Below are the code and all the weights of a small trained network. Each question names an input and a class and asks about switching units off, where a switched-off unit gives its printed mean instead of its output.

import numpy as np


def w(rows, s, z=0):
    codes = np.array(rows[::2]) - 128.0
    scale = np.full(codes.shape[1], s)
    scale[-1] = z or s
    return codes * scale


def f(y):
    return y / 2 * (1 + np.tanh(0.7978845608 * (y + 0.044715 * y**3)))


def log_softmax(a):
    a = a - a.max(-1, keepdims=True)
    return a - np.log(np.exp(a).sum(-1, keepdims=True))


def net(x, mask):
    res = np.array(x, float).reshape(1, 8) / 4 @ E
    y = f(res @ A[0][:, :-1].T + A[0][:, -1])
    res = res + np.where(mask, y, B[0][:, -1]) @ B[0][:, :-1]
    return log_softmax(res[-1] @ U[:, :-1].T + U[:, -1])


A, B = {}, {}
E = w([
[109,92,60,102,73,166,88,200],'x0',
[121,126,132,123,133,128,124,130],'x1',
[46,125,71,135,127,40,158,116],'x2',
[127,127,130,128,127,128,129,128],'x3',
[179,121,174,115,87,30,99,201],'x4',
[133,135,123,133,119,127,125,120],'x5',
[73,121,166,249,118,146,113,162],'x6',
[151,14,110,160,157,109,58,70],'x7',
],0.013)
A[0] = w([
[206,126,148,120,102,55,116,203,119],'N1',
[153,65,133,153,116,148,72,57,137],'N2',
[26,127,76,178,133,60,155,135,94],'N3',
[116,197,153,137,118,158,181,168,91],'N4',
[101,31,164,247,139,111,39,94,91],'N5',
[224,145,135,22,148,179,95,113,75],'N6',
[171,110,183,123,141,183,111,128,28],'N7',
[102,73,60,132,75,202,114,202,119],'N8',
[123,207,247,169,207,63,190,42,55],'N9',
[178,180,190,103,146,238,45,145,93],'N10',
[59,161,43,59,150,32,124,97,80],'N11',
[108,163,141,118,115,145,149,135,3],'N12',
[131,129,207,177,67,49,93,190,101],'N13',
[105,137,68,33,171,206,151,49,38],'N14',
[173,157,148,160,186,113,154,92,25],'N15',
[166,120,211,220,118,220,105,172,97],'N16',
[133,225,116,92,107,165,193,175,94],'N17',
[163,75,107,144,173,120,44,75,125],'N18',
[73,110,167,229,100,148,116,187,6],'N19',
[39,142,98,248,169,255,143,93,85],'N20',
[20,141,96,202,124,47,134,134,63],'N21',
[134,202,135,41,92,124,194,133,80],'N22',
[129,105,190,123,134,54,83,172,82],'N23',
[67,238,178,176,110,157,150,196,101],'N24',
[181,48,90,63,146,91,95,52,94],'N25',
[115,120,11,83,63,165,76,217,16],'N26',
[186,115,182,136,150,76,207,44,59],'N27',
],0.0096,0.0052)
B[0] = w([
[103,166,45,87,188,188,187,41,210],'N1',
[132,98,101,183,160,167,136,144,196],'N2',
[210,68,181,138,102,100,116,50,208],'N3',
[128,69,96,181,162,150,134,146,179],'N4',
[135,110,101,157,114,141,149,238,230],'N5',
[178,117,159,80,64,2,135,129,215],'N6',
[131,74,116,138,100,120,121,79,161],'N7',
[36,147,194,138,138,166,77,93,223],'N8',
[43,160,174,110,93,179,16,138,223],'N9',
[150,63,170,149,108,111,145,37,209],'N10',
[195,62,188,119,76,72,153,83,202],'N11',
[133,109,95,145,134,139,117,139,134],'N12',
[126,205,57,88,173,157,202,62,209],'N13',
[132,188,68,67,160,119,184,115,202],'N14',
[87,141,162,136,111,162,77,116,154],'N15',
[209,106,200,101,46,12,140,83,208],'N16',
[143,78,90,209,169,159,144,163,202],'N17',
[97,85,92,184,165,156,143,167,202],'N18',
[163,177,119,63,70,42,84,189,197],'N19',
[140,213,46,39,199,131,191,98,247],'N20',
[179,82,178,111,90,78,141,87,209],'N21',
[156,100,101,166,143,126,152,214,194],'N22',
[118,169,52,99,198,182,172,88,180],'N23',
[126,72,85,194,140,124,146,226,216],'N24',
[130,136,90,165,123,102,159,235,216],'N25',
[37,186,220,129,99,183,14,130,222],'N26',
[70,161,179,114,103,163,64,148,188],'N27',
],0.0098,0.015)
U = w([
[135,46,83,203,147,173,133,222,115],'0',
[131,199,56,69,168,176,174,43,79],'1',
[186,22,194,129,90,98,124,28,89],'2',
[48,164,190,132,112,199,6,127,95],'3',
[168,150,118,86,90,55,128,206,254],'4',
],0.012,0.0083)

Each question gives the input, the list of numbers given to net, and the class t.
The units are the neurons (one row each of A and B). Each row of codes is followed by its name. A weight is (code - 128) times the scale printed after its matrix; where a second scale follows, it is the last column's (A, B and U).
mask holds one flag per neuron, in row order. A switched-off neuron (its flag False) gives its mean, the last column of its row in B, instead of its output. The means were averaged over made-up inputs and are rounded, as every weight is.
A unit's drop is (log p(t) with every unit on - log p(t) with that unit switched off) / (log p(t) with every unit on - log p(t) with every unit switched off).
The circuit of an input: a set's keep is (log p(t) with only the set's units on - log p(t) with every unit switched off) / (log p(t) with every unit on - log p(t) with every unit switched off). Starting from the 12 units with the biggest drops (on a tie, the unit counted first), units are removed one at a time, each time the one whose removal leaves the highest keep (on an exact tie, the one counted first), for as long as the keep stays at least 0.8.
units of the circuit, in order: the units of the circuit, biggest drop first
unit that matters most: the unit with the biggest drop
k most important neurons: the k neurons with the biggest drops, biggest first
drop of u: that unit's drop, to one decimal
input [6,-7,-1,5,6,7,7,6], class 4: units of the circuit, in order	N19
input [-5,2,-8,5,-6,-1,-2,8], class 0: 2 most important neurons	N18, N25
input [4,3,3,1,5,6,7,4], class 4: 2 most important neurons	N5, N19
input [5,-2,-2,5,6,4,8,-8], class 0: 4 most important neurons	N24, N17, N4, N6
input [-6,-6,4,-7,-3,6,7,5], class 4: units of the circuit, in order	N5, N20, N19
input [4,-4,5,-3,-5,3,7,-1], class 4: 4 most important neurons	N20, N19, N1, N13
input [3,5,-8,6,7,-3,-4,-1], class 2: 2 most important neurons	N6, N10
input [1,7,6,-7,7,-4,-5,5], class 1: 2 most important neurons	N1, N23
input [-6,6,-3,-3,-6,-4,8,7], class 4: 3 most important neurons	N16, N20, N5
input [7,-6,-8,0,2,0,-2,3], class 2: 2 most important neurons	N10, N6
input [8,-6,-6,-2,4,3,7,1], class 3: 2 most important neurons	N8, N26
input [-5,-2,1,-2,6,-3,-4,-6], class 0: 3 most important neurons	N22, N20, N17
input [-7,-5,-1,-2,6,-5,-6,4], class 3: 2 most important neurons	N27, N9
input [0,3,3,-1,-8,5,5,6], class 1: units of the circuit, in order	N20
input [-8,-7,7,-1,-2,1,2,0], class 3: 3 most important neurons	N9, N27, N16
input [7,5,-7,5,-5,-7,5,5], class 2: 3 most important neurons	N16, N10, N9
input [4,-6,1,8,5,-3,7,3], class 4: 3 most important neurons	N19, N5, N20
input [1,7,7,2,-2,5,-6,-2], class 2: drop of N11	0.7
input [2,-5,-4,-4,-2,-8,-4,0], class 2: drop of N7	0.1
input [8,-3,6,-5,0,-6,2,-6], class 3: unit that matters most	N26
input [0,3,-2,7,-3,6,-8,-3], class 4: drop of N20	0.0
input [-8,-2,-6,3,6,-1,-8,-5], class 3: drop of N16	0.1
